Below is a small trained network, with its code and all its weights. Each question gives an input and a class and asks what happens when units are switched off, that is, made to give their printed mean instead of their output.

import numpy as np


def w(rows, s, z=0):
    codes = np.array(rows[::2]) - 128.0
    scale = np.full(codes.shape[1], s)
    scale[-1] = z or s
    return codes * scale


def norm(h):
    return h / np.sqrt((h * h).mean(-1, keepdims=True) + 1e-5)


def f(y):
    return y / 2 * (1 + np.tanh(0.7978845608 * (y + 0.044715 * y**3)))


def log_softmax(a):
    a = a - a.max(-1, keepdims=True)
    return a - np.log(np.exp(a).sum(-1, keepdims=True))


def net(x, mask):
    res = np.array(x, float).reshape(1, 4) / 4 @ E
    u = 0
    for l in range(3):
        y = f(norm(res) @ A[l][:, :-1].T + A[l][:, -1])
        res = res + np.where(mask[u : u + 6], y, B[l][:, -1]) @ B[l][:, :-1]
        u += 6
    return log_softmax(norm(res)[-1] @ U[:, :-1].T + U[:, -1])


A, B = {}, {}
E = w([
[168,180,236,130,120,3,71,112,165,131,79,84],'x0',
[59,66,127,171,62,118,133,128,98,40,70,105],'x1',
[189,110,52,200,156,80,170,63,101,123,155,152],'x2',
[80,131,182,84,210,66,115,117,14,87,113,96],'x3',
],0.0063)
A[0] = w([
[152,125,31,185,178,103,119,84,119,97,148,144,197],'0.n0',
[132,49,90,145,80,144,96,162,75,74,115,65,183],'0.n1',
[132,79,145,119,157,191,161,120,65,118,147,102,250],'0.n2',
[77,112,141,29,126,169,88,179,180,119,139,87,35],'0.n3',
[152,132,131,76,186,167,148,142,125,112,164,228,42],'0.n4',
[168,196,255,114,80,90,135,78,121,134,103,98,82],'0.n5',
],0.0071,0.0012)
B[0] = w([
[107,194,214,154,108,205,124,123,109,104,60,155,255],'0.n0',
[160,109,68,37,86,78,90,25,112,199,69,71,242],'0.n1',
[38,112,128,47,137,133,193,72,175,122,140,127,224],'0.n2',
[139,208,129,172,137,191,147,84,71,92,72,152,211],'0.n3',
[134,91,51,101,119,111,80,56,122,254,111,134,196],'0.n4',
[125,70,49,148,158,143,175,108,159,149,124,179,252],'0.n5',
],0.0075,0.0047)
A[1] = w([
[68,141,169,92,166,111,152,67,114,70,141,115,204],'1.n0',
[158,49,79,65,95,87,119,162,149,145,170,80,24],'1.n1',
[132,164,160,207,17,144,82,118,125,190,179,109,142],'1.n2',
[111,126,103,164,27,176,160,157,181,163,148,75,161],'1.n3',
[165,156,114,125,141,107,63,125,114,193,151,160,5],'1.n4',
[168,112,254,75,134,130,154,67,181,143,122,99,154],'1.n5',
],0.0061,0.0012)
B[1] = w([
[216,209,122,181,105,120,155,137,161,115,243,160,237],'1.n0',
[190,193,140,204,171,159,132,119,73,23,51,152,134],'1.n1',
[81,136,168,66,254,52,114,150,91,78,138,63,201],'1.n2',
[123,170,122,97,172,63,161,15,119,106,184,114,252],'1.n3',
[122,117,96,107,117,98,15,103,9,121,108,113,162],'1.n4',
[113,45,96,161,141,120,117,80,137,145,92,132,167],'1.n5',
],0.0071,0.0036)
A[2] = w([
[226,197,113,100,212,174,49,158,91,243,189,169,169],'2.n0',
[162,23,158,193,160,187,220,245,162,116,185,187,192],'2.n1',
[105,37,67,96,155,116,82,55,82,204,68,128,252],'2.n2',
[225,207,102,176,128,203,142,64,111,54,63,110,90],'2.n3',
[131,13,253,253,170,118,122,92,160,153,142,207,194],'2.n4',
[70,138,106,66,178,84,235,70,169,110,242,132,141],'2.n5',
],0.0054,0.0021)
B[2] = w([
[109,113,146,118,64,95,140,89,97,27,86,78,211],'2.n0',
[156,80,139,28,193,142,37,143,89,142,145,92,123],'2.n1',
[154,65,121,112,136,125,156,190,116,226,162,152,254],'2.n2',
[170,166,215,65,188,177,64,175,48,122,82,115,195],'2.n3',
[59,164,144,97,94,254,219,147,244,166,152,102,161],'2.n4',
[140,169,120,226,160,84,73,233,235,89,166,67,223],'2.n5',
],0.0087,0.0083)
U = w([
[102,90,89,144,104,170,200,105,192,187,147,149,180],'0',
[157,44,109,85,63,91,111,48,84,160,97,105,122],'1',
[145,195,166,125,112,193,149,92,114,96,82,161,140],'2',
[123,167,120,148,154,72,106,137,176,74,175,75,117],'3',
[151,83,140,103,153,155,106,165,138,157,126,133,126],'4',
[113,58,163,149,89,116,35,168,127,96,165,233,12],'5',
[115,69,139,183,57,114,68,164,113,66,155,250,3],'6',
],0.013,0.0071)

Each question gives the input, the list of numbers given to net, and the class t.
The units are the neurons (one row each of A and B). Each row of codes is followed by its name. A weight is (code - 128) times the scale printed after its matrix; where a second scale follows, it is the last column's (A, B and U).
mask holds one flag per neuron, layer by layer. A switched-off neuron (its flag False) gives its mean, the last column of its row in B, instead of its output. The means were averaged over made-up inputs and are rounded, as every weight is.
A unit's drop is (log p(t) with every unit on - log p(t) with that unit switched off) / (log p(t) with every unit on - log p(t) with every unit switched off).
The circuit of an input: a set's keep is (log p(t) with only the set's units on - log p(t) with every unit switched off) / (log p(t) with every unit on - log p(t) with every unit switched off). Starting from the 12 units with the biggest drops (on a tie, the unit counted first), units are removed one at a time, each time the one whose removal leaves the highest keep (on an exact tie, the one counted first), for as long as the keep stays at least 0.8.
units of the circuit, in order: the units of the circuit, biggest drop first
unit that matters most: the unit with the biggest drop
k most important neurons: the k neurons with the biggest drops, biggest first
k most important neurons of layer l: the k neurons of layer l with the biggest drops, biggest first
input [-4,1,-8,-5], class 2: units of the circuit, in order	[0.n3]
input [-1,7,-8,-5], class 2: 2 most important neurons of layer 0	[0.n3 0.n4]
input [-4,-5,1,-7], class 3: 2 most important neurons	[0.n1 1.n3]
input [-5,-6,-3,7], class 3: 3 most important neurons	[0.n2 0.n1 2.n5]
input [2,-1,7,-8], class 3: units of the circuit, in order	[1.n2 0.n5]
input [-4,-8,-7,-2], class 1: units of the circuit, in order	[0.n4 2.n0]
input [-3,-5,2,2], class 1: 2 most important neurons	[0.n4 2.n0]
input [2,-5,-4,-6], class 3: 2 most important neurons	[0.n1 1.n2]
input [8,1,-8,1], class 0: units of the circuit, in order	[0.n5 2.n4 1.n5]
input [4,0,1,-3], class 0: 2 most important neurons	[2.n4 0.n5]
input [-3,8,7,-2], class 1: 2 most important neurons	[0.n1 0.n3]
input [-1,4,-6,6], class 2: 2 most important neurons	[0.n3 1.n0]
input [-1,-4,-4,-1], class 1: 2 most important neurons	[0.n4 0.n0]
input [-4,3,6,7], class 3: units of the circuit, in order	[2.n5]
input [-6,-1,-6,3], class 0: 4 most important neurons	[0.n4 0.n2 0.n0 1.n1]
input [-1,7,6,-5], class 1: 2 most important neurons of layer 1	[1.n0 1.n1]
input [-2,8,-8,-1], class 1: 2 most important neurons	[0.n1 0.n0]
input [3,7,2,-8], class 3: 2 most important neurons	[1.n3 1.n2]
input [7,-5,-6,2], class 0: 2 most important neurons	[0.n5 1.n5]
input [-4,-7,2,-5], class 1: 2 most important neurons	[0.n4 2.n0]
input [4,0,7,7], class 2: 3 most important neurons of layer 2	[2.n4 2.n3 2.n2]
input [1,4,-2,-5], class 3: 3 most important neurons of layer 1	[1.n3 1.n2 1.n4]
input [-6,-5,6,8], class 3: unit that matters most	0.n2
input [3,-3,-5,-6], class 3: 3 most important neurons of layer 1	[1.n3 1.n2 1.n1]
input [-5,-2,2,-6], class 3: 2 most important neurons of layer 0	[0.n5 0.n1]
input [-2,-6,7,1], class 2: 2 most important neurons of layer 0	[0.n0 0.n1]
